[ -84    1 -201  -29   59  -82  -10 -186   31    8   15   85 -186  -60
   48   17   -8  -14  223  127  -50  110   99   -5   15  -27  130  -26
   26   -6  -97 -167   -2   58   27 -124  120   -8   -9    5   74 -134
  179 -141 -154  -76   56  -12   36] -> (45)
[-118   56   -5  131  -15   76  -61   67  -24  111   32   10    0   88
   88   57  -14  -83 -134   11  -27   32  101   11  146   90   18   32
   47  -75   48   83 -165   25  -26   39   77   17  188   54   49  -15
  -39   96  -71    1   45  -59  -41] -> (41)
[ 159   18  -13 -260   78  -31  105  101 -163 -166   12  188   56  -19
  -97  -63  -89  -43  147  248   24  -93  194   77  137  -78   60  148
   45 -287 -367 -160  -98 -238 -100 -150   49  161 -224   31  -75  -42
  -28 -191  302  276  210   25   10] -> (46)
[ -60  -56   -3   23 -103  -32   32    3   18   -2   33    0   86   68
  -12   69   19  -59    1 -104   -1  -34   62  -32  -22   24  -33    6
   -9  -12   41   53  -48  -35   84   44 -108   22  117   50  -61  100
   12    2  -87   76   10   18  -20] -> (36)
[ -99   19  -32  -32  -86   -7   54  -27  -24   12   -1    2  -22   36
   -7   24  -33  -81  -11   -2 -148  -18  151   19   19   91   -4  -50
   85   51   18    8  -56  -51  -19  -13  -32  -32   97  152  -48   15
   38 -125   11   30  108   -5  -58] -> (55)
[  19    4  -12  -41   27  -11  -42  -64 -149   69   65   23  -27  -67
  -23  -77  -24   64   35   67 -145   36  120   15   76   20 -103  -47
   46   60 -163  -63    4  -15  -44  -82  -20   73 -153   22   18   15
  -59  -29   93  -79  128   49   26] -> (50)
[  30  -93   -7   71 -105  -56    7   17   27  -46   43  -48  155  105
  -50   66   -4    0    2 -134  -19  -64   60  -35  -23   47 -107   34
   33   40   88   54  -37  -70   77   94 -164  -27   92  117  -56  181
    4  -22   12   31    3   11  -48] -> (46)
[ -16   -8  -29 -103   -7  114  -26   30 -136   36  -19  111   27  -21
   -2  -22   27   76  -19  227  -42 -153  137   68   12  -90   74  177
   -7 -216 -200  -48  -43  -39   77   13 -134   86 -132   43   12  118
  -87  144   39  177   10   -1   77] -> (45)
[ -60   44   53 -113  -17   -9 -241   22 -202  -69  121   37  -71   43
   29 -237  -44  196   17  127 -310  157  220   79  188   50 -113   -1
  133  116 -285 -144  -38   10  -24 -133  -27   72 -363   97  -51  -66
  -40  -39  382 -157  280   -7  -64] -> (29)
[ -15  -47   15  -26  -18  -28  -73   45  -20 -106   42   12   38  134
   -3   25  -41   56   48   -7  -18  -41  116  -17   29    6   -4  141
   32  -63  -28    4  -87 -106  -22   56  -19   11  -12  141  -22   47
  -44  -88  222  121  117  -18  -24] -> (41)
[ 456 -296 -148  541 -178  -76  205 -245  139  -63  -16 -307  176 -406
 -727  522   41   79  410 -455   66 -171 -107 -145 -237  -84 -175 -177
  428  149   43   85   72   93   87  152  -57 -242  531 -181   16  405
  224  -58 -358 -149 -388  240  140] -> (56)
[ -72  -91  -18   23 -138  -55  -40 -101   35  -17   44   39  -15   68
  -40   60   13  -16   30  -90  -19  -62  104  -15 -104  125  -52  -69
  -88   19   52  -26  -59  -19    8  -83  -40   36   88   50  -36  147
   43  -22  -94   67   35 -133  -93] -> (45)
[-43 -74 -32 -10 -69 -80   8  15  48 -57  33  36  97 117  11  81  -3 -50
  29 -94  36 -35  54 -20  -8   4  16  65 -14 -71  25   4 -70 -69  48  31
 -88  25  98  70 -29  64  18 -54 -12 131  17 -30 -18] -> (41)
[   1  -46  -14  -25  -36    0  -31  -13  -91   47   45   13   56   10
   13  -38   10   19   31   27 -118  -16   90   62   58  -15  -45    8
   61  -40  -73  -32  -31  -45   18   13  -92   34  -46   21  -12   26
  -44   31   -3   27   52   49   44] -> (29)
[  38  -11  -73   -9   37  -28   21  -42  -13  -19   49   22   26   45
   15   20  -54    3   98   68   26  -47   95  -22   41   24  -20   49
  -31    2  -15  -38  -33  -80   24   20  -30   35  -29   92   15   69
   29 -104   12   19   85   -3  -32] -> (51)
[-19 -33  27   3 -73 -20 -13 -12 -23  -6  50  -8  58  71 -21  -4  10  18
  10 -46 -68 -13  91 -30   8  34 -68   4  35  20 -32  42 -58 -34  37  30
 -85  10  48  57 -42  67 -23  -9  17  50  56  42  -2] -> (57)
[-619 -269 -112  225 -323 -141 -676 -519  -32  295  112  159  -91   65
   42  314  160  118   90 -267  134  241 -115  104   10   82  330 -279
  192 -246  265 -177 -217  507  156   -7  142 -255  158 -267  -80  -66
  186  -90 -404 -474 -236  -86 -269] -> (57)
[  -7 -111  102  106 -175  -83 -154   -8   65   21   78 -131   70   88
  -84  -73   92  149  -14 -193 -217  145   -2  -90  -21  -45 -147    5
  119    6  -63  104 -141  124   48  -61   -8  -79  135 -142  -78   89
   10  186   37    0  -29   77   87] -> (41)
[  70  -39    5   72  -27   -9  -15   -8  -42   52   35    9   40   -3
  -55  -35   53   37  -18   -2  -88   28   75  -34   21   -1 -106   18
   59  -45 -122   33  -64   18    5  -45  -24   27   60  -40   30   61
  -46  144  -47   25  -15   44   86] -> (45)
[-30 -36 -42  29 -37 -13  -8 -17  -1  -2  38  -2  32  40   5  66 -37 -21
  12 -32 -54 -26  76  12  22  22 -14  29  11   2   9  -8 -58 -42  -7   8
 -34  37  69  66   8  60   1 -37  -7  48  56 -36 -18] -> (41)
[-23 -55 -15  65 -53  -7 -79 -88 -36  -8  61  35  24  51 -38  81  -4  29
  58 -42 -10 -24  85  18  28  62  -4 -30  71  -4 -24 -18 -79  -8  -8  45
 -28  14  83  35  19  21 -14 -55 -44   9  28 -11 -32] -> (51)
[  -2  -36  -16  -33  -69  -38   27   10  -35   11   37   11   96   43
  -10    0  -21  -33  -15  -23  -84  -31   86   19   37   24  -58    0
   26   -8  -31  -11  -51  -63   21  -20 -106   37    9   57  -48   89
   -4  -29   15   51   60    2  -24] -> (55)
[ 18 -47 -16 -13 -26 -37 -15 -13 -13 -83  38   8  28  67 -31   9 -24  25
  74   9 -48   7  96 -30  14 -12 -34  81  39 -28 -47  -3 -64 -66   5   6
   2   8  12  69 -47  39  12 -81 101  58  97  39 -10] -> (46)
[-217  -55   -5   16 -194 -105  167  -79  238   73   19  -69  148  110
    1  271   32 -139   16 -305  254  -89 -108 -231 -181  -21  103  -49
 -188   45  224  191  -69   58  265  118 -198    7  373  -47 -111  235
  134  -72 -379  171 -140   35  -43] -> (36)
[ 163   23 -341    5   83 -369  441 -262  239  -37   16 -193 -293 -284
  -83 -132  -46 -242  493 -121 -393  378   90 -156  -69   19 -207 -373
  111  519  -22 -166  240  -19  -33 -371  216 -131  139   12   19 -251
  491 -405 -329 -312  169  193  157] -> (57)
[  3  17 -17 -63  55 -17  31  -8 -85  31  46  25  44   3  17   2 -49  -5
  46  66  10  13  65 -42  88 -51 -11  62   9 -36 -94   3 -42 -60   8  15
  -6  67 -65  28 -20   9 -39 -97  83  18 111 105  20] -> (36)
[  16  -34  -38  -47    2   24    6   22  -82   13   39   49   71   -1
   19    0   -9    2   48   82  -16  -62   82   47   56  -60    1   85
  -17 -104 -100  -44  -28  -69   60   16  -93   94  -78   12  -14   65
  -33   40  -14   86   49   28   38] -> (29)
[-232  -76   -1  -58 -243  119   98 -154 -185  114  -80   30 -107 -169
  -99   68   97 -137  -67  -65 -392 -105  199  158 -173   67  -34 -188
  174   70   17   33  101  -16  -25   21 -167  -45  156  151 -106    2
  -89    7 -192   62   38  112   66] -> (57)
[ 307   -9  -36 -226  146  -50  252  113 -118 -191   18   82  101  -80
 -162  -12 -128  -21  231  178  123 -227  167  -34   20  -86  -75  180
 -102 -130 -280 -103   47 -344  -55  -71  -63  200 -269  120  -41  158
  -49 -220  318  295  205   50   45] -> (56)
[  23 -209  178  293 -267  -54 -246  -69   79   78  101 -249   83  -15
 -219  -30  202  265  -25 -365 -290  254 -119 -169 -105 -154 -252  -24
  202   38  -88  220 -141  306  106  -48   32 -120  269 -373 -107  144
  -20  424  -90  -99 -168  218  211] -> (41)
[   8  -91   23    6   58  -24  -36    2 -168   -4   55  121   -6  -19
   -9   37   29  -55   39  -50   49   11  103    8   24   -1  -93   44
  -38 -127  -96   -9   11 -119 -106  -12   59  153  -48   21   30  -60
 -184   17   66   83  106   54   75] -> (50)
[ 102  -50   -4  -98   49  -60   33   64 -112  -63   55  106  106   22
  -28  -48  -13  -13   65   67   63  -38  107  -16   60  -47  -89  120
  -63 -152 -162  -47  -14 -146   17  -50  -52  126 -172   36  -52   74
  -71  -28  151  111  113   53   17] -> (51)
[ -73  -91  -13   11  -93  -21  -70  -15  -20    5   47   -7   26   53
   30   14   25    9   27  -79 -126    1   72   53   -5   -3  -26    9
   24  -16    3  -21  -38  -25   23    9  -79   34   38   24  -17   27
  -19   55  -41   62   37  -20   32] -> (55)
[  55  -53    9  -60   -3  -38   61  -12  -60  -46   50   25   54    3
  -54   31  -37  -26   97  -14   15  -53   80  -24    1  -20  -60   31
  -33  -40  -75   -6  -28 -128  -26  -14  -17   97  -25   23  -52   60
  -43 -100   66  118  111   56   13] -> (29)
[  58   45  -55  -88   33  -26  169  -34 -102  -77   -8   50   29 -135
 -213  127  -91  -37  141   80   89  -75  129 -100   31  -44   25   44
   96  -22 -183  -20    9  -83   43  -15  -12   22  -65  107  -94  108
   58 -296  174   14  117  150  -52] -> (57)
[-16 -74  -3  45 -85 -63 -41 -18   9  -3  62   8  90  42 -32  31  17   2
 -19 -98 -46  59  25 -39  13 -19 -75  18   6 -26 -42  16 -75  29  50 -53
 -43  44  63 -48 -53  89  11  45 -32   8  14  15  -7] -> (41)
[  44   29   84 -125  150    4  -20   -9 -263   82   94  103  -65  -95
    3   -1  -67  -48  152   35  -26   37  103  125  233  -27   57 -103
  135 -136 -321  -96  -97 -163 -312  -56  189  232  -72 -130  113 -340
 -226 -150  130  164  209   99  164] -> (29)
[   7  -60  -24  -48  -40  -50   31  -12  -31  -87   34   58   76   56
  -52   71  -40  -37   76  -11   57  -67   96  -20   -3   10  -13   61
  -17  -70  -22  -22  -49 -111   23    9  -46   48   -5   88  -77   95
   10 -140   75   97   89   10  -66] -> (36)
[  56   -9  -15  -25   23  -16   53  -31  -55  -27   37   28   55   11
  -71   60  -53    3   78   39   64  -73   92  -61   26    5  -30   53
    3  -31  -66   12  -46  -90    2   30  -21   41  -10   73  -25   94
  -21 -135   84   60   87   60  -26] -> (51)
[   2  -71  -76   29 -103  -25   65 -103   11  -81    1  -31   24  -45
 -145  130  -32   -1   96  -61  -95  -56   88  -21  -81   -1  -22   -7
   99   88   -1  -15    9  -23   52   24  -88  -38   97  103  -66  130
   85 -146  -15    3   30   46  -35] -> (55)
[ 225  -58  -23  -19  153 -155   -6   84  -24  -85  122   45  154   63
  -21   -8 -111   14  126   17  205   37    8  -94  151  -65 -118  160
 -127 -154 -125  -66  -99 -157  -66 -108  114  163 -170  -64   -3   94
  -25 -112  245   54  143   -3  -30] -> (41)
[ -84 -106  -25   68 -169   10  -58 -101   57 -113   44   20  -45   95
  -19  101    2  -32   52 -114 -147  -38  121   85  -87  110    0  -66
   22   65   57  -37  -82  -36  -41  -10  -23   42  219   63  -14    7
   44  -24 -153  123   54 -138  -56] -> (55)
[-166    4  -15   18 -119    5   -9  -64   18   52   36  -18  -26   -8
  -10   61    6  -25  -13  -51  -66   51   58  -62  -16    7   11  -43
  -18   53   -5   38  -64   93  109  -51  -18   27   97  -24  -84   85
   82    5 -122  -32   43   13  -52] -> (46)
[  94  -30  -88 -152   27  -79  219    2    7  -18  -21   76  124   20
  -36  116  -82 -152  133   51  109 -190   65   34   21  -34  111   47
   -4 -184  -50  -61  -73 -222  -59    9  -66   61   80   63    2   37
   19 -232  -23  294   36    4   31] -> (41)
[ 313 -125  -11 -259  243 -249    5  186 -214   41  137   94  276  -11
   35 -153  -85   17  270   76  260  -63   -5   43  256 -184 -105  160
 -141 -381 -250 -212    1 -336  -79 -114  -33  233 -549 -125   -7   56
 -147 -112  387  151  155   88  110] -> (29)
[ 20 -51 -23 -19  -6 -59  -3   1   1 -54  55   1  27  58   9 -14 -20   1
  88  -5 -27  30  73 -38  22 -28 -52  69 -27 -32 -37 -13 -51 -70  13 -30
  17  48 -13  22 -41  33  19 -44  54  57 101  28   9] -> (46)
[-11 -62 -29   5 -42 -37 -18 -51 -31 -20  43  31  40  38 -33  50 -13 -14
  77 -13   7 -21  80  -8  11  15 -21  20  16 -56  -5 -16 -58 -50  17   7
 -10  12  25  40 -48  61  15 -81   3  29  60  24 -37] -> (29)
[  44   11 -103   17   13    5   63  -71  -72  148   18   51  -36  -98
   31  -79   30  -66   -2  106 -198   48  104   82   74   22  -59  -99
   57   -3 -139  -80  -15   19  -35 -134  -16   63   27  -53   88  -49
   12  117 -227  -32    7    4  104] -> (45)
[ 100  -84   -9    5   14  -35  -99   88  -88   39   83  -29  147  123
  103 -109   22   83   64  -27 -152  -60   94  151  140   12  -81   35
  126  -20  -53  -67  -13 -144  -11  142 -234   25  -93   99  115  -32
 -126  108   54   76   17    3  132] -> (57)
[ 166    0  -30 -189   55  -95  179   31  -14 -209   17  130  150   58
 -161   89 -119   -3  136  120  285 -208  121 -155  -32  -21    3  190
 -138 -127 -167  -37  -43 -220   60  -29  -94  113 -149  154 -103  258
   32 -307  277  233  131    7 -119] -> (50)
[-11 -37 -33 -22 -15 -37   6 -20 -78  34  57  51  35  -9  25  -9  -1 -61
  43 -13 -77  42  79  54  79  -2 -36 -40  35 -31 -84 -54 -29 -49 -14 -44
 -29  87  -9 -15  -5 -47 -21 -14 -61  17  73  34  32] -> (36)
[  99  127    5 -255  220   10  115 -102 -214  101   61   87 -195 -241
  -66   -3 -152    5  275  214  -11  -37  116   57  174  -71  150 -130
   37  -65 -470 -187  -73 -142 -317 -217  245  287 -170 -183  152 -262
  -97 -271  121  209  247   44  175] -> (45)
[  66 -102  -16    5  -42  -46  -38   45  -52  -56   65   33  105   84
   28  -49   20   -4   44  -40 -103   -8   98   83   50    8  -99   40
   38  -46  -52  -52  -24 -113    4   17 -118   67  -29   52   -2   13
  -52   61   10   81   54   -5   43] -> (36)
[   5   28  -54   62  -36   55   30 -106   28  -36    7  -15  -48   11
  -92  106  -49   63   52   58  -40  -95  125  -57  -43   70   26   10
   60  104  -46   17  -66    7   17   44  -37  -14  136  120   48  114
   53  -90  -36   37   30  -35  -36] -> (45)
[-46  -7 -40  -9 -22 -34  -8  -4   8 -21  39   6  19  47   6  35 -40  -1
  24   2 -35  17  78 -36  39  -6   2  60   4  -6 -37  -8 -67 -18  31 -23
 -12  29  20  58 -20  54  35 -63  52  28  80 -10 -27] -> (41)
[ -53  -30  -23  125  -64   85    7 -143  -32  102   19   11  -30    4
  -12   93    3  -42  -84    0  -63  -60   86  -20  -66  112  -84  -54
  -41   58   97   82  -59   21  -37   24   13   24  196   53   22  116
  -53   42 -194  -14   19  -22  -44] -> (50)
[  16  -66  -17  -42  -42  -36   26 -127  -50   -4   29   37   -7  -19
  -77   22   -8   17   64   11  -45  -46   89  -48  -81   19  -80  -11
  -42    8  -50  -11  -12  -47  -22  -61  -14   40   -9   33  -47  111
  -18  -87   12   46   79   35  -10] -> (50)
[  74  -14   19    1  -75   20   95   25   -4  -39    4  -29   68   36
 -105    9    0   22   -4    2  -72 -131  134  -60  -59   47 -102   46
   14   34  -57   72  -36  -85   42   29 -138    7   72  122  -32  191
  -21   19   39  138   36   15   12] -> (50)
[ -82  -66   10    8  -51  -29 -111  -39  -52   40   70   38   49   62
   32   11   29   31   22  -30    3   43   42  -13   41  -24  -14   34
   -6  -86  -29    3  -76   22   58    9  -23   38  -13  -36  -44   33
  -29   31  -16   -1   36   41   -5] -> (29)
[ -30  -11    2   57  -67    0  -61  -81  -23   15   31  -12  -28   46
  -60   14    1   72   -2   -9 -104   -9  123  -44  -12   92  -58  -25
   82   71  -33   27  -72   24   -9    1  -24  -41   73   93   12   79
   -3  -27   37  -26   48   -8  -30] -> (45)
[-16  -9 -28  27 -22  21 -13 -27 -25  10  35  38  11  68  21   9  -2 -13
  14  51 -40 -30 116   9  38  52 -16  27  18 -36 -22   8 -79 -39   8  24
 -19  17  68  70  13  26  -9   1 -48  52  54 -10 -12] -> (51)
